[  1   7  -6   6  -6  -7   1  -2   0   1  -1  -7  -8   1   9  -1   1  16
   6  -2   4  -7   4   3   2   4   6  -9 -15  14   3 -10  -3   2 -13  -3
   8  -1 -12   2  -2  -5  14  26  -2   0  11  -3   0  -8   6  -9  -6  -9
  10  -7   9  11  -3  -4  -8   0   9  -5  -2   2   0  -5   8  -2  -6   1
   6  17  19   4  -8   0  -5   7  -7  10  11   6  -5   5   2  10  -1   0
   3   7  26   0   4  -3  12   3  -3  -3  -3   9  -4  -3   0  -7   3  -9
   8  -5  -1  -4   4   0   4   6  -1   7   6   5  -4   7  -7  -8   2  -6
  -6   1   2   9 -13  -8   9   3   2   2   3 -15  -6  -1  -1  -4  -2   5
   6 -17   2  -4  -2   4   7  13  -5  22  -1  -7  -2   3   5  -4 -14   6
   4  -7 -14   2 -13  11  -8   1   7  -4  -4   7   7   2   2  -2   4  -9
   5   0   6  -5  10   4   0  -4   4   7  -4  -7  -5   4  -5 -11  -7  -1
  17   4  -6   7   0  -5  -1  -9  -2  -3  13   3   9  -4   1   0  -3  -4
   8   5  -6  -9  -2 -12   5   1   8  -2   0 -10  -5   6   9 -10   2 -10
  -5   4  -5   8  -3   9 -14  -1  -2]	(51)
[ -3  17   7   6  -7 -30   8   1  -9  -6  45 -14  -3 -17  -4 -10  -9  31
   4  -2  17  -4  -4  13   4   8  -3   3  -8  12 -10  10  -3  14 -43 -19
  22  -6 -22  11 -20  -7  19  33 -22   0 -19   7   7 -36  13 -27 -19 -36
  17 -10  20  -9  -2   0 -10   6   1 -13   7   3  -6 -11  21 -16 -27   0
  20   4  24  36 -34  15  -2   0 -11  29 -25  -3  18   2  -1   5 -11 -12
   3  -6  52   0   4 -18  10  -6 -11 -15 -17   7  -8   1 -16   5   3 -25
   5 -20  20 -24   9 -15  13  -4  -3  24 -42   7 -10  -4 -39 -13  10   3
  23  -8  13  20 -16 -14  17  21   9  -1   9 -17 -13   1  14  -3 -16  10
  23 -19 -16  13 -12   4  25  35 -17  31 -11   2   9  44 -15 -10  -1  32
   3   6   3  19  -9  11 -22 -28  11  -3  -3  -2  16 -19 -18 -20  -7 -29
   6  -5  -8  15  -8   6   9 -14  -7  13  -8   0  -8   8  -5 -25 -14 -10
   9 -20  -8  26 -29  15  12 -14 -16  40  11   9  18 -10  36  -4  12  -8
  18  14   7   5  -8  13  19  -2 -17  -4   2 -12   2  28  -3 -37   4   0
  -5   4   1 -22   0  52 -23   7  -2]	(56)
[  1  13   6   2 -17  -6  15   3  -4   1  25 -28  13 -25  -7  -8  -3   9
   7   4  15   1 -28  -5   4 -10  -5 -18   2 -11 -26  -2  -1   8 -14  -3
  11  -8  -2  12 -12   7   5  10  -3   2 -23   0  -8 -15   1  -9 -19  -8
   7  -1  14 -27  -1   1 -13   9  -2  -4   6   2  -5  -3  -3 -10 -20   4
  -9  -1  -1  19   8  -5  10   7  -5  15 -16 -16  13   0   9   8  -1   7
   9 -10  19  -8  -8   0   1  -7  -2 -12  -7  -2 -15   4 -25   4   7 -18
   4 -15  37  -7   7 -16   9  -6   2   3 -22  -1  -4  -7 -18  -9   8  -7
   7 -21   4 -10  19 -10   9  -9  -3  -2   5  23  -1   1  15  -4   7 -15
  14 -19 -13   9  -5  -1   2  20  -8   3 -20   7   5  30 -20  -6  -3  11
  -8  -6  -9  12  -7   1 -14 -16   4   1  -8   9   5  14 -16  -5   0  14
  -9  -8 -10   4   0   3  11   1   9   8  -3  -5 -16   7  -6 -16  -1  -3
   4  -5   9  22 -18  23  -1 -12  -4  14   3  -3  15  13   1   3  12  10
  23  12  31   7   3   3   7   5 -10   1   8 -26   0  17  -1  16  -4  -8
  -6  -1   4  -6  12  41 -10   4   2]	(56)
[  0   5   2   2  -2 -10  -3  -1  -8  -1   3  -2   0   0   4  -1  -3  12
   7   0   4  -7   2   5   0   7   6  -7 -10   2   1  -4   0   5  -7  -5
   6   2 -13  -8   0  -9  11  18  -7  -2   2   0   5  -1   7 -12  -8 -11
   6 -16   3   3  -4   2 -15   5   9  -7  -2   2   1  -2   9  -3  -2  -5
   2   6   7  -1 -16   5  -8   3  -4   7   2  -1   4   3  -1  10  -5   4
   3   0  17  -1   1  -3  14   0  -4  -1  -6   8  -2  -7  -5  -6   0  -8
   5  -5   2  -1   4  -6   1   6  -1   9   0   6  -2   6  -8 -11   6 -12
   1  -1   2  11  -8  -8   7   8   4  -2   8  -8  -7   1  -4  -1  -3  -1
   9 -17   4  -3  -3   6   1  12  -5  16   1  -4   1   7   7  -2 -10   7
   7  -4  -7   5 -10   4 -10 -13   1  -2   0   9   1  -3  -5   3   6 -12
   4  -1   0   2   7   4  -1  -5   0   1  -1  -5  -2   5  -4  -4  -2  -2
   8  -2  -8   6   2   0  -1  -4  -2  -2  10   2  12   2   0  -1   1   4
   7   1   2  -1  -3   2   5  -4   3   0  -3  -9  -6   4   3 -14   1 -12
  -6   6  -6   0  -3   9  -2  -2   0]	(68)
[  0   8   4   0  15   5  -9  -4  -5 -14  16   6 -24  15   7   6  -1  23
   5  -2  -3   5  20  10  -2  18  12 -10  -6   3  12  -9  -4  -4 -15  -7
   3   4 -19  -1   0 -33  11  39  -5 -13   8  -3   7  -8   7  -9   2  -5
  12  11  -5  -1  -5  -2 -16   6   9  -9   3  -1   1  -6  20   5   1 -10
   9  12  10   9 -38   9  13  -7 -13   8  10   8  -6   7  -5  11  -2  -6
  -5   4  25  -2  -2  -5  19   2  -1  -2  -6   5   9 -14 -18  -3  -1  -5
   6  -1 -19   1   5   5  -3   3   3   4  -9   8   4   4 -15  -4   9  -5
  18   9   8  21 -14   5   1  24   5  -8   4 -28 -14   0 -10 -14  -7   3
   2 -13   4  -1   2   8  17  10  -7  21  -8 -12  -3   7  26   5 -13   2
  14  -8  -2  -6  -3   4  -5 -27   3   2   5  -4  28  -1  13  -2  19 -32
   2   4  -1  -4   7  -4  -5 -10  18 -18  -6   3   3   3  -7 -15 -15  -2
   5   0  -8   4   4 -14  14  -2  -2  18  18   2  31  -1  14  -8  -6  -6
  -4 -14 -12  -7  -2 -18   4  -9   3   1  -9   8  -4   4   3 -18   3   9
   4   3  -6   3   1  -2   7  -7  -7]	(71)
[ -1   3   1  -1  -5  -5   3  -1  -6  -1   0  -7   2  -1   2  -1   0   7
   5   3   3   7   1   8   0   5   2  -9 -10  -1   3  -5   0   4  -3  -2
   2   4 -10  -5  -1  -5   7  17  -4  -4   0  -5   0  -3   8  -9  -4   0
   5  -5   3  -2  -5   0 -17   7   6  -3   1  -1  -1   2   3  -8  -1  -4
  -5   4   2   3 -11   0  -9   4  -3   7   0  -2   2   3   0   7  -2   1
   3   1   7   2   3   1  12  -4  -1   1  -6   2   2  -6  -7  -6  -1  -5
   1  -2   3   2   4  -4   1   3   2   3   0   4   0   5  -8 -10   6  -9
  -3  -1   1   7  -2  -8   7   6   2   2   1   7  -4   1   3   2   2  -6
   9 -16   4  -4  -6   2  -1   9  -3   8   2  -1   2   5   6   1  -7   4
   2   2 -10   6  -8   1  -7 -10   2  -2  -3   6   0   2  -7   9   8  -4
   1  -2  -1   0   5   5  -7  -3  -5  -1  -4   0  -7   3   1  -6   0   1
   9   0  -7   3   3  -2  -4  -2   1  -5  10   0  13   5 -10   0   0   6
   6  -2   5   0  -3   9   1  -7   5  -1  -1  -6  -8   2   0  -6   0  -9
  -4   3  -7  -3  -4   7   1  -1   0]	(58)
[  0   5  -3  -1  -7 -10  -2  -4  -7  -5   0   0  -2   1  11  -3  -1  13
   7  -5   6 -12  11  11   0   7   5  -3 -11   9   3  -5  -2   3  -8  -5
  10   3 -16  -4   0  -7  10  23  -7   0   9  -4   3  -9  10 -12  -7 -17
   6 -10   5   6  -6   0 -13   4  10  -6  -4   0   1   0   9  -8  -2  -4
   6   4  13   5 -20   6 -14   3  -4  12   2   2   1   3   0  12  -3   2
   0   7  23   4   1  -4  19   0   2   0  -7   4  -3  -8  -9  -4   2  -9
   8  -6  -3   0   5  -2   3   6   3  10   2   8  -3  10 -12 -10   8 -11
  -1   2   5  16 -12 -11   7   3   8  -1   7 -11 -10  -1   1  -3  -2   1
   6 -17   5  -6  -6   3   5  12 -12  21   2  -2   2   5   5  -1 -13   8
   7  -2  -7   6 -13   7  -7  -6   0  -5  -5   7   3  -4  -7   2   8 -19
   5  -1   2  -1   7   3  -4  -8   1   5 -12  -5  -5   3  -3  -4  -6   0
  15  -4 -12   4   3   0  -2  -6  -1  -7  15   5  11   1   3   1   0  -6
   5  -1   2  -5  -5  -1   7  -5   9   0  -2  -6  -5   6   3 -14  10 -11
  -7   6  -9  -1 -27   8  -6  -3  -2]	(62)
[  2   5  -9  -9  -9  10   6  -1   0  -3  -1   0   6   3   6  -1  -6  21
   0  -4   4   3  15  -1  -2  20  -4  -3  -8  -3   7   3 -11  -4 -12   3
   7   8 -16   6  -4 -22  -3  27   3  -2  19  -1   7 -14   6  -5 -11   0
   4  -3   8  -4  -6  -3  -8  -8   4  -9   5  -3  -1  -8  18   6   5  -6
   7  18   4  11 -12   5  -3   1 -16   0   0   3  -8   1  -1   5   2 -10
  -5   7  33   5  -4   2   6   4   3  -3  -7  -2   6  -7 -33   1   0  -5
  11  -3 -15  14  25   2   5  -2   2   3   1   5  -2   0  -4  -4   5  -7
   8  10   2   5  -7  -1   0   7   4 -13   4 -10  -2   2 -10 -20  -7   0
 -15  -8  -2  -4  -6   0  19   0  -9  21  -2 -13  -1  10   7   3 -17   9
  14  -1  -3 -11  -9   3  -3  -5   0   1  -4   5  18   6  -4   7   7 -17
  11   6   2  -2   9 -14  -2   1  18  -9  -7   3  -2   1   2  -3 -15   3
  10   1   3  -3   6  -5   2  -8   6   7   3  -8  14   5   3   0   8 -13
   6 -11  -1  -2  -3 -10   4   4   1  -2  -1  -6  -1   9   2  -6   3  -7
   4  -1   6  18  -2  -4   2  -3   0]	(52)
[  4 -10   2  -4 -15  -7   3  -1 -11  -2   1   6   0 -13  -8  -5  -2 -13
   1   5   7  -2  -3  16   4  -1 -11 -12  -3  -3  -5  20   2   3   5  -7
  -1  -3  -2 -21   7  16 -18   3 -13 -13 -15   1   4 -10   2  -1  -4  -6
  -6 -11  13  -4  -2   0 -19  15  -1   6   4  -7  -9   5   1 -13  15  -5
  -6 -12  -1   2  -5   5 -29   7   4  11 -19 -10  23   4   1   1  -4   8
  -4   2 -11  16   1   3  15  -9   5   0  -7 -10   1  -5 -10  -7  -7  -1
  -2  -4  -4  -8   5 -17  -5   5   5   1  -8  -3   0  -2 -12  -5  18 -13
  -3 -12   4  11 -12  -7  -1  14   4   5   0  26   2   0  12   9  -3  -9
   8  -5  -4   8 -17  -5  16   2  -2 -12  19   9  14   5   4  10  14  -4
   0  23  -3   4  -4  -4   2 -22  -2   2  -1  -3  15 -16 -28  12  -8 -15
 -14  -1  -8  11   1   4   1   4  -7  -6  -5   3 -19   9  15 -11  -3  -2
   3  -8  -7  -3   5  17  -4  15   0  -7  -1   4   9  13 -10   7   8  13
  -5  -9  19   5  -2  26   0 -13   5   3  -3   5  -5  -4  -8  -1  -1 -13
  -2  -4  -8 -23  -3  12   6  -1  -9]	(69)
[  2  -2   5  14   5  -6 -22  -7  -9  -1  -6  15  -9  15  -1   4  10   0
   8  -3 -14   0  21  15  -1   3  13  44  -6  20  25   2  -6   4  -6 -10
   0   4 -10  -5   0  -9  12   7  -3 -14  24   4  14   0  16 -18   4 -25
   6  -4   0   9   1   4 -10  11  12 -12  -6   0   4  -9  20 -10  -9  -7
   8  17  -6   0 -12   3 -10  -2  -9   2  10  11  -5   2  -6   8 -11  -2
  -8   7  31   1   2  -8   8 -11   0   6   2  22 -11 -14  18   0   0  -5
  -1 -22 -12 -11   1   1  -9   8  -3   2   9   3  12   0 -22  -8   2  12
  -1   7  -8  10 -16 -16   3  14   4  -1  -1 -19 -10   3 -10   8  -8  26
  11  -1   5  -4   4  -1  32   3   0   3  12  -7  -6 -17  -5   3   4  13
   3   4   7   1 -24   7  10  14   5  -1   0   3  -2 -18   1 -16 -12 -20
  29   0  14   5 -13  13   8 -11 -14   5   3  -1 -16   2 -10   3  -1  -1
  -4  -3  -1  -7  -8  -8 -10 -17  -8  21   4  16   8   5   6  -3 -13  -8
  -9   6  -9  -4 -11  -4   4   4   5   2   2 -18   6  -3   2 -13   2  -6
   1  -2   0  -6 -16   6  -3  -7 -14]	(74)
[  0   1  10   0   7 -13  -3  -1 -12  -5   9   3  -4   2  -2  -2  -4   5
   2   2   6  -2   1  21   3   5  -1   3  -6   1   2   7   1   2 -14 -22
   6   3 -14 -10  -6  -6  10  13 -13 -13 -10   2  10  -9  11 -16  -7 -15
   4   0  -2  -6  -5   0 -21  12   8  -5   2   0  -2  -2  10  -7   3  -9
   1  -1   1   9 -36   3  -8   2  -3  13 -11  -2  14   4   0   6  -8  -2
  -2 -10   9   8   3  -8  16  -5  -9   4  -7   0   1  -6 -16 -11  -3  -5
  -1 -12 -10 -13   8  -2  -9   7  -2   7 -15   5   1   5 -24 -11  14  -7
  15  -3   5   9  -8  -2   6  23   3   2   2  -6  -8   1   8  10  -7  10
  15 -10  -5   7 -10   2  10  13  -2   2   5   0   3  15  12   0   4   4
   9   5  -1   8  -6   0  -2 -19   0  -6   0  -2  11 -13  -9  -2   6 -28
   5  -3  -8  13  -5   9   1 -13 -12  -8  -3  11   5  10   2 -17   2  -2
   2 -14 -12   5  -5   2   6   3  -6   8  13  12  16   2  15  -2   3  11
   0   2   1   5  -6  27   7 -13  -3  -1  -3 -16  -7   2   0 -23   0  -1
   0   3 -11 -27  -5  22   0  -3  -8]	(72)
